Below is a small trained network, with its code and all its weights. Each question gives an input and a class and asks what happens when units are switched off, that is, made to give their printed mean instead of their output.

import numpy as np


def w(rows, s, z=0):
    codes = np.array(rows[::2]) - 128.0
    scale = np.full(codes.shape[1], s)
    scale[-1] = z or s
    return codes * scale


def f(y):
    return np.maximum(y, 0)


def log_softmax(a):
    a = a - a.max(-1, keepdims=True)
    return a - np.log(np.exp(a).sum(-1, keepdims=True))


def net(x, mask):
    res = np.array(x, float).reshape(1, 6) / 4 @ E
    y = f(res @ A[0][:, :-1].T + A[0][:, -1])
    res = res + np.where(mask, y, B[0][:, -1]) @ B[0][:, :-1]
    return log_softmax(res[-1] @ U[:, :-1].T + U[:, -1])


A, B = {}, {}
E = w([
[168,216,162,130,115,189,246,126],'x0',
[126,115,118,159,122,67,189,199],'x1',
[218,60,130,135,168,164,119,168],'x2',
[105,105,147,164,37,171,96,182],'x3',
[161,175,140,46,65,76,74,158],'x4',
[72,126,189,98,184,141,123,184],'x5',
],0.014)
A[0] = w([
[101,108,110,176,112,185,140,134,110],'neuron 1',
[148,136,139,71,125,241,59,50,42],'neuron 2',
[188,161,174,53,54,89,91,167,59],'neuron 3',
[119,104,154,153,28,188,99,173,47],'neuron 4',
[201,171,102,104,218,74,151,82,54],'neuron 5',
[158,134,96,158,109,82,178,168,70],'neuron 6',
[68,215,128,143,103,137,159,110,81],'neuron 7',
[123,79,132,132,112,42,190,195,131],'neuron 8',
[155,139,149,184,49,175,112,166,45],'neuron 9',
[242,127,161,128,148,183,145,165,53],'neuron 10',
[194,159,11,176,73,123,131,90,3],'neuron 11',
[69,142,242,83,200,146,129,201,10],'neuron 12',
[171,211,158,135,123,182,185,149,15],'neuron 13',
[148,153,145,95,124,113,111,143,25],'neuron 14',
[221,72,154,129,162,150,101,161,18],'neuron 15',
],0.012,0.006)
B[0] = w([
[126,82,121,120,221,112,195,89,188],'neuron 1',
[130,235,45,133,107,216,145,234,233],'neuron 2',
[107,56,112,228,222,164,198,59,254],'neuron 3',
[91,131,169,36,177,83,146,187,225],'neuron 4',
[59,58,187,29,150,102,198,238,236],'neuron 5',
[150,214,100,138,105,197,120,169,184],'neuron 6',
[90,143,96,175,81,40,109,111,227],'neuron 7',
[129,242,59,107,137,220,87,156,215],'neuron 8',
[94,93,197,44,158,113,167,168,202],'neuron 9',
[50,161,98,164,68,59,101,57,233],'neuron 10',
[220,15,190,114,36,180,122,104,215],'neuron 11',
[233,38,196,143,2,181,135,117,242],'neuron 12',
[177,81,49,130,207,81,4,162,249],'neuron 13',
[80,112,135,176,150,152,145,135,157],'neuron 14',
[54,182,119,174,60,47,132,82,218],'neuron 15',
],0.0087,0.014)
U = w([
[104,137,164,45,155,110,175,162,71],'0',
[198,109,157,134,60,162,138,118,136],'1',
[71,169,116,159,74,74,119,103,255],'2',
[148,210,93,130,134,205,149,167,79],'3',
[125,107,121,209,220,168,209,107,123],'4',
[133,95,81,123,165,99,3,150,142],'5',
[117,165,138,108,140,138,132,115,140],'6',
[188,174,177,134,164,122,121,68,75],'7',
],0.018,0.013)

Each question gives the input, the list of numbers given to net, and the class t.
The units are the neurons (one row each of A and B). Each row of codes is followed by its name. A weight is (code - 128) times the scale printed after its matrix; where a second scale follows, it is the last column's (A, B and U).
mask holds one flag per neuron, in row order. A switched-off neuron (its flag False) gives its mean, the last column of its row in B, instead of its output. The means were averaged over made-up inputs and are rounded, as every weight is.
A unit's drop is (log p(t) with every unit on - log p(t) with that unit switched off) / (log p(t) with every unit on - log p(t) with every unit switched off).
The circuit of an input: a set's keep is (log p(t) with only the set's units on - log p(t) with every unit switched off) / (log p(t) with every unit on - log p(t) with every unit switched off). Starting from the 12 units with the biggest drops (on a tie, the unit counted first), units are removed one at a time, each time the one whose removal leaves the highest keep (on an exact tie, the one counted first), for as long as the keep stays at least 0.8.
units of the circuit, in order: the units of the circuit, biggest drop first
most important unit: the unit with the biggest drop
k most important neurons: the k neurons with the biggest drops, biggest first
drop when u is switched off: that unit's drop, to one decimal
input [0,7,6,-1,-7,-2], class 3: units of the circuit, in order : (neuron 8; neuron 3)
input [-4,7,-5,-4,8,-5], class 4: most important unit : neuron 3
input [-8,-3,-7,5,-7,-6], class 5: 2 most important neurons : (neuron 3; neuron 12)
input [2,0,6,-2,0,-4], class 2: 3 most important neurons : (neuron 10; neuron 12; neuron 15)
input [8,5,-7,-6,-5,-1], class 5: units of the circuit, in order : (neuron 13; neuron 3)
input [-7,-6,-7,-1,3,-7], class 1: units of the circuit, in order : (neuron 11; neuron 13)
input [2,1,7,-1,-1,-6], class 2: 3 most important neurons : (neuron 10; neuron 15; neuron 12)
input [4,8,3,7,6,3], class 3: 3 most important neurons : (neuron 8; neuron 6; neuron 5)
input [-2,-8,3,-7,1,-3], class 3: 4 most important neurons : (neuron 2; neuron 4; neuron 9; neuron 1)
input [-6,6,6,1,6,7], class 1: 3 most important neurons : (neuron 12; neuron 13; neuron 2)
input [7,0,5,6,-3,6], class 5: 4 most important neurons : (neuron 13; neuron 5; neuron 10; neuron 11)
input [-6,-2,4,5,-6,2], class 4: 2 most important neurons : (neuron 13; neuron 1)
input [-8,-5,0,2,8,-1], class 4: units of the circuit, in order : (neuron 3; neuron 13)
input [7,-2,7,-3,3,8], class 1: units of the circuit, in order : (neuron 12)
input [-7,-5,7,1,0,3], class 2: units of the circuit, in order : (neuron 15; neuron 13)
input [3,-6,6,-7,-7,2], class 0: 2 most important neurons : (neuron 5; neuron 3)
input [-3,3,-1,-4,4,0], class 0: 4 most important neurons : (neuron 13; neuron 2; neuron 10; neuron 5)
input [-8,-8,-1,-8,-8,1], class 0: units of the circuit, in order : (neuron 5; neuron 13)
input [5,-3,8,-6,-4,3], class 2: 2 most important neurons : (neuron 10; neuron 15)
input [-7,-8,8,6,-7,1], class 2: units of the circuit, in order : (neuron 15)
input [-7,1,3,4,8,-8], class 1: 3 most important neurons : (neuron 11; neuron 13; neuron 1)
input [1,7,-5,-7,-5,-3], class 0: 3 most important neurons : (neuron 5; neuron 2; neuron 3)
input [-1,-8,3,3,-2,-4], class 3: drop when neuron 2 is switched off : 1.1
input [6,-1,7,3,-6,-4], class 2: drop when neuron 4 is switched off : 0.0
input [-4,0,-2,7,-2,-8], class 1: drop when neuron 5 is switched off : 1.2
